Below is a small trained network, with its code and all its weights. Each question gives an input and a class and asks what happens when units are switched off, that is, made to give their printed mean instead of their output.

import numpy as np


def w(rows, s, z=0):
    codes = np.array(rows[::2]) - 128.0
    scale = np.full(codes.shape[1], s)
    scale[-1] = z or s
    return codes * scale


def f(y):
    return y / 2 * (1 + np.tanh(0.7978845608 * (y + 0.044715 * y**3)))


def log_softmax(a):
    a = a - a.max(-1, keepdims=True)
    return a - np.log(np.exp(a).sum(-1, keepdims=True))


def net(x, mask):
    res = np.array(x, float).reshape(1, 8) / 4 @ E
    y = f(res @ A[0][:, :-1].T + A[0][:, -1])
    res = res + np.where(mask, y, B[0][:, -1]) @ B[0][:, :-1]
    return log_softmax(res[-1] @ U[:, :-1].T + U[:, -1])


A, B = {}, {}
E = w([
[47,128,110,54,188,125,167,114,135,76,73,80],'x0',
[109,90,208,218,98,128,110,142,149,114,131,152],'x1',
[253,134,215,138,117,127,127,72,141,160,58,167],'x2',
[177,234,132,110,45,27,145,169,124,17,126,100],'x3',
[79,95,123,85,126,177,87,190,55,89,65,189],'x4',
[145,199,135,141,188,83,193,171,179,114,154,143],'x5',
[138,163,190,106,110,142,245,131,42,96,205,68],'x6',
[144,135,88,173,53,180,147,251,124,133,77,124],'x7',
],0.0061)
A[0] = w([
[111,163,75,176,82,122,133,230,128,88,127,179,242],'n0',
[185,90,131,189,109,207,105,120,105,204,116,135,3],'n1',
[152,157,184,110,99,163,101,105,124,109,112,172,52],'n2',
[56,116,163,204,116,125,188,108,114,86,254,124,193],'n3',
[133,97,134,189,138,222,164,136,134,234,189,134,99],'n4',
[107,206,112,92,153,121,158,63,98,72,138,100,74],'n5',
[212,158,93,206,144,98,124,109,209,154,72,147,80],'n6',
[57,205,94,61,151,129,220,180,134,50,201,47,110],'n7',
],0.0065,0.0038)
B[0] = w([
[138,174,199,209,104,141,81,144,153,108,109,109,221],'n0',
[137,72,51,78,187,129,153,115,140,132,144,93,154],'n1',
[110,99,88,113,120,148,135,131,95,116,106,39,135],'n2',
[183,163,155,153,170,100,131,101,185,162,166,206,221],'n3',
[105,63,60,106,212,140,187,135,139,173,127,181,179],'n4',
[108,176,123,130,137,82,208,98,139,205,145,127,174],'n5',
[147,202,182,154,173,91,174,129,137,118,121,140,176],'n6',
[114,69,92,2,95,80,237,145,67,79,131,110,253],'n7',
],0.009,0.0076)
U = w([
[167,115,158,93,9,135,160,129,41,55,84,72,10],'0',
[172,90,135,73,141,100,210,73,121,142,213,139,38],'1',
[37,39,84,122,135,182,38,99,143,151,75,150,196],'2',
[217,199,228,254,96,131,59,93,173,141,138,166,254],'3',
],0.0062,0.0032)

Each question gives the input, the list of numbers given to net, and the class t.
The units are the neurons (one row each of A and B). Each row of codes is followed by its name. A weight is (code - 128) times the scale printed after its matrix; where a second scale follows, it is the last column's (A, B and U).
mask holds one flag per neuron, in row order. A switched-off neuron (its flag False) gives its mean, the last column of its row in B, instead of its output. The means were averaged over made-up inputs and are rounded, as every weight is.
A unit's drop is (log p(t) with every unit on - log p(t) with that unit switched off) / (log p(t) with every unit on - log p(t) with every unit switched off).
The circuit of an input: a set's keep is (log p(t) with only the set's units on - log p(t) with every unit switched off) / (log p(t) with every unit on - log p(t) with every unit switched off). Starting from all 8 units, units are removed one at a time, each time the one whose removal leaves the highest keep (on an exact tie, the one counted first), for as long as the keep stays at least 0.8.
units of the circuit, in order: the units of the circuit, biggest drop first
most important unit: the unit with the biggest drop
top k neurons: the k neurons with the biggest drops, biggest first
drop when u is switched off: that unit's drop, to one decimal
input [-3,1,7,-6,7,6,4,-2], class 2: most important unit => n7
input [-3,5,6,-4,-5,-1,4,4], class 1: top 3 neurons => n4, n1, n0
input [-1,4,5,-1,3,-7,2,6], class 2: top 2 neurons => n7, n1
input [-1,0,4,1,8,3,-2,-8], class 2: units of the circuit, in order => n3, n0, n7
input [5,-4,-8,-5,8,6,3,6], class 0: units of the circuit, in order => n7, n0
input [-5,-2,-8,4,-3,-7,-4,-7], class 3: top 2 neurons => n7, n4
input [-5,7,-8,-1,-1,-6,-1,-1], class 3: top 2 neurons => n7, n3
input [1,8,3,6,-3,-7,6,-4], class 3: top 2 neurons => n7, n3
input [3,1,5,0,1,7,-2,-4], class 3: top 2 neurons => n7, n4
input [6,-6,5,-2,0,3,-3,-4], class 3: top 3 neurons => n7, n4, n1
input [-5,-4,1,-7,-7,-8,1,8], class 2: top 2 neurons => n7, n3
input [-3,8,-6,3,6,0,8,8], class 3: top 2 neurons => n0, n3
input [5,6,8,-2,-7,6,7,-6], class 3: top 2 neurons => n7, n3
input [-2,-5,1,-3,3,6,-3,6], class 3: units of the circuit, in order => n7
input [2,-8,0,-8,-4,-3,-2,-6], class 2: units of the circuit, in order => n7, n3
input [-8,-8,1,0,-2,8,0,3], class 3: drop when n7 is switched off => 0.2
input [0,-5,-7,5,2,3,-6,4], class 0: drop when n7 is switched off => 0.5
input [-3,8,7,-2,7,-4,4,-3], class 2: drop when n7 is switched off => 0.2
